Below is a small trained network, with its code and all its weights. Each question gives an input and a class and asks what happens when units are switched off, that is, made to give their printed mean instead of their output.

import numpy as np


def w(rows, s, z=0):
    codes = np.array(rows[::2]) - 128.0
    scale = np.full(codes.shape[1], s)
    scale[-1] = z or s
    return codes * scale


def f(y):
    return np.maximum(y, 0)


def log_softmax(a):
    a = a - a.max(-1, keepdims=True)
    return a - np.log(np.exp(a).sum(-1, keepdims=True))


def net(x, mask):
    res = np.array(x, float).reshape(1, 6) / 4 @ E
    y = f(res @ A[0][:, :-1].T + A[0][:, -1])
    res = res + np.where(mask, y, B[0][:, -1]) @ B[0][:, :-1]
    return log_softmax(res[-1] @ U[:, :-1].T + U[:, -1])


A, B = {}, {}
E = w([
[126,129,130,127,125,126,126],'x0',
[248,113,119,106,62,129,70],'x1',
[111,221,57,174,98,115,94],'x2',
[128,127,126,130,126,129,133],'x3',
[128,128,130,128,127,129,130],'x4',
[149,94,170,238,145,97,79],'x5',
],0.014)
A[0] = w([
[63,133,136,141,166,133,144,212],'N1',
[117,186,83,96,112,139,119,123],'N2',
[140,52,179,148,152,111,128,145],'N3',
[122,126,146,229,117,119,92,96],'N4',
[88,125,156,143,152,134,136,226],'N5',
[170,106,113,113,91,131,97,150],'N6',
[140,48,208,160,161,111,113,134],'N7',
[133,142,123,10,126,159,184,210],'N8',
[70,147,134,146,169,131,166,253],'N9',
[245,108,121,99,27,124,81,164],'N10',
[123,191,77,103,116,141,130,128],'N11',
[188,109,117,105,51,104,98,163],'N12',
[114,214,58,88,104,147,130,134],'N13',
[64,141,138,147,176,133,160,229],'N14',
[129,205,78,206,104,103,111,100],'N15',
[130,67,172,34,144,156,165,196],'N16',
[138,180,116,241,134,97,85,43],'N17',
],0.011,0.0059)
B[0] = w([
[110,119,117,137,155,80,144,199],'N1',
[111,170,132,128,97,128,142,183],'N2',
[161,163,151,196,123,153,137,193],'N3',
[159,37,147,118,166,139,103,189],'N4',
[125,111,146,132,166,100,153,184],'N5',
[167,123,113,139,90,178,115,181],'N6',
[155,179,173,201,111,141,165,207],'N7',
[121,110,110,33,135,127,96,234],'N8',
[92,125,107,131,141,45,136,212],'N9',
[169,143,141,122,93,218,100,253],'N10',
[105,174,140,134,100,127,140,186],'N11',
[161,152,122,115,96,205,101,207],'N12',
[64,199,124,159,89,106,160,211],'N13',
[98,129,115,131,174,28,162,211],'N14',
[100,116,121,21,127,120,102,201],'N15',
[171,4,123,96,199,125,84,222],'N16',
[153,35,117,58,181,117,90,195],'N17',
],0.011,0.017)
U = w([
[104,79,120,78,179,88,135,241],'0',
[148,95,118,69,121,166,84,197],'1',
[117,127,164,249,158,104,189,165],'2',
[164,135,155,237,91,166,125,18],'3',
[74,218,93,133,117,90,175,90],'4',
[115,225,125,107,56,159,139,4],'5',
],0.011,0.0023)

Each question gives the input, the list of numbers given to net, and the class t.
The units are the neurons (one row each of A and B). Each row of codes is followed by its name. A weight is (code - 128) times the scale printed after its matrix; where a second scale follows, it is the last column's (A, B and U).
mask holds one flag per neuron, in row order. A switched-off neuron (its flag False) gives its mean, the last column of its row in B, instead of its output. The means were averaged over made-up inputs and are rounded, as every weight is.
A unit's drop is (log p(t) with every unit on - log p(t) with that unit switched off) / (log p(t) with every unit on - log p(t) with every unit switched off).
The circuit of an input: a set's keep is (log p(t) with only the set's units on - log p(t) with every unit switched off) / (log p(t) with every unit on - log p(t) with every unit switched off). Starting from the 12 units with the biggest drops (on a tie, the unit counted first), units are removed one at a time, each time the one whose removal leaves the highest keep (on an exact tie, the one counted first), for as long as the keep stays at least 0.8.
units of the circuit, in order: the units of the circuit, biggest drop first
k most important neurons: the k neurons with the biggest drops, biggest first
drop of u: that unit's drop, to one decimal
input [0,3,1,-4,1,-8], class 5: 2 most important neurons -> [N13, N17]
input [-6,0,8,-3,-7,-5], class 4: units of the circuit, in order -> [N13]
input [-4,-8,1,-2,7,-8], class 4: 3 most important neurons -> [N13, N17, N4]
input [3,-7,8,3,-6,1], class 0: 2 most important neurons -> [N17, N15]
input [7,8,0,-6,-4,2], class 3: 3 most important neurons -> [N8, N16, N15]
input [6,-3,3,6,-2,0], class 4: 3 most important neurons -> [N16, N8, N4]
input [2,6,1,-4,-5,-7], class 5: 2 most important neurons -> [N13, N17]
input [0,1,-1,-6,-5,8], class 3: 2 most important neurons -> [N7, N14]
input [-2,5,7,-4,-1,-6], class 5: drop of N11 -> 0.0
input [2,-6,5,1,-6,0], class 4: drop of N2 -> 0.1
input [-5,-1,8,1,-8,-3], class 4: drop of N10 -> 0.1
